Below is a small trained network, with its code and all its weights. Each question gives an input and a class and asks what happens when units are switched off, that is, made to give their printed mean instead of their output.

import numpy as np


def w(rows, s, z=0):
    codes = np.array(rows[::2]) - 128.0
    scale = np.full(codes.shape[1], s)
    scale[-1] = z or s
    return codes * scale


def f(y):
    return y / 2 * (1 + np.tanh(0.7978845608 * (y + 0.044715 * y**3)))


def log_softmax(a):
    a = a - a.max(-1, keepdims=True)
    return a - np.log(np.exp(a).sum(-1, keepdims=True))


def net(x, mask):
    res = np.array(x, float).reshape(1, 8) / 4 @ E
    y = f(res @ A[0][:, :-1].T + A[0][:, -1])
    res = res + np.where(mask, y, B[0][:, -1]) @ B[0][:, :-1]
    return log_softmax(res[-1] @ U[:, :-1].T + U[:, -1])


A, B = {}, {}
E = w([
[43,109,177,86,60,10,219,125,123,183],'x0',
[168,138,182,225,138,188,254,172,105,134],'x1',
[136,46,125,154,145,188,51,63,117,239],'x2',
[176,116,245,110,201,144,99,140,159,158],'x3',
[133,128,186,135,169,218,82,224,156,80],'x4',
[88,112,57,98,94,122,98,96,156,183],'x5',
[88,54,123,216,123,30,181,102,46,133],'x6',
[167,77,57,63,195,60,84,177,64,129],'x7',
],0.0054)
A[0] = w([
[101,107,103,102,132,185,74,116,174,169,85],'n0',
[53,121,89,52,94,81,179,147,148,105,198],'n1',
[127,43,75,101,195,35,78,123,73,163,248],'n2',
[132,175,173,137,93,140,195,42,148,86,225],'n3',
[162,3,207,143,140,195,169,129,114,228,254],'n4',
[225,152,94,137,163,141,62,203,158,72,122],'n5',
[126,108,109,101,165,170,65,161,162,120,69],'n6',
[51,100,156,97,104,91,156,154,136,50,225],'n7',
[173,67,246,72,105,115,193,116,136,149,214],'n8',
[218,155,116,84,208,85,139,153,90,114,102],'n9',
],0.0061,0.0027)
B[0] = w([
[136,93,119,52,156,58,68,89,112,161,176],'n0',
[69,158,47,154,56,80,195,126,80,129,197],'n1',
[156,117,56,108,173,150,40,37,23,143,254],'n2',
[120,169,127,168,36,113,190,158,193,156,195],'n3',
[123,192,1,215,84,162,114,91,102,118,245],'n4',
[177,42,147,117,132,183,99,162,92,88,228],'n5',
[141,115,161,76,211,128,31,89,143,153,179],'n6',
[141,174,92,129,69,69,167,123,136,173,190],'n7',
[100,204,52,160,113,120,132,102,147,94,200],'n8',
[181,101,182,42,143,175,134,129,77,83,176],'n9',
],0.0063,0.0054)
U = w([
[145,103,6,201,141,122,123,64,9,159,251],'0',
[225,127,224,102,203,173,211,207,166,84,4],'1',
[80,159,134,210,2,96,207,125,245,165,230],'2',
[171,18,202,66,191,129,4,104,162,185,32],'3',
],0.0048,0.0028)

Each question gives the input, the list of numbers given to net, and the class t.
The units are the neurons (one row each of A and B). Each row of codes is followed by its name. A weight is (code - 128) times the scale printed after its matrix; where a second scale follows, it is the last column's (A, B and U).
mask holds one flag per neuron, in row order. A switched-off neuron (its flag False) gives its mean, the last column of its row in B, instead of its output. The means were averaged over made-up inputs and are rounded, as every weight is.
A unit's drop is (log p(t) with every unit on - log p(t) with that unit switched off) / (log p(t) with every unit on - log p(t) with every unit switched off).
The circuit of an input: a set's keep is (log p(t) with only the set's units on - log p(t) with every unit switched off) / (log p(t) with every unit on - log p(t) with every unit switched off). Starting from all 10 units, units are removed one at a time, each time the one whose removal leaves the highest keep (on an exact tie, the one counted first), for as long as the keep stays at least 0.8.
circuit, biggest first: the units of the circuit, biggest drop first
most important unit: the unit with the biggest drop
top k neurons: the k neurons with the biggest drops, biggest first
drop when u is switched off: that unit's drop, to one decimal
input [-6,8,-2,-4,-4,-3,7,-8], class 2: most important unit : n3
input [5,-1,0,1,6,-8,-2,0], class 2: circuit, biggest first : (n2, n8, n7)
input [-4,6,8,-1,-5,-6,-7,-8], class 2: circuit, biggest first : (n3, n2)
input [-3,-2,-4,1,-5,-8,-3,8], class 3: top 2 neurons : (n4, n9)
input [-7,1,-2,-8,-1,1,-8,4], class 1: top 2 neurons : (n2, n4)
input [-4,7,8,7,3,3,-6,-2], class 0: top 3 neurons : (n4, n8, n9)
input [-4,8,-2,-1,4,-8,7,-2], class 2: top 2 neurons : (n2, n3)
input [-7,-6,-7,7,-7,-4,1,5], class 3: top 2 neurons : (n4, n9)
input [3,5,-5,-2,6,2,8,2], class 2: drop when n7 is switched off : 0.1
input [7,-1,2,7,3,-4,-1,-1], class 2: drop when n2 is switched off : 0.2
input [-8,-8,7,-8,2,-8,0,6], class 3: drop when n9 is switched off : 0.0
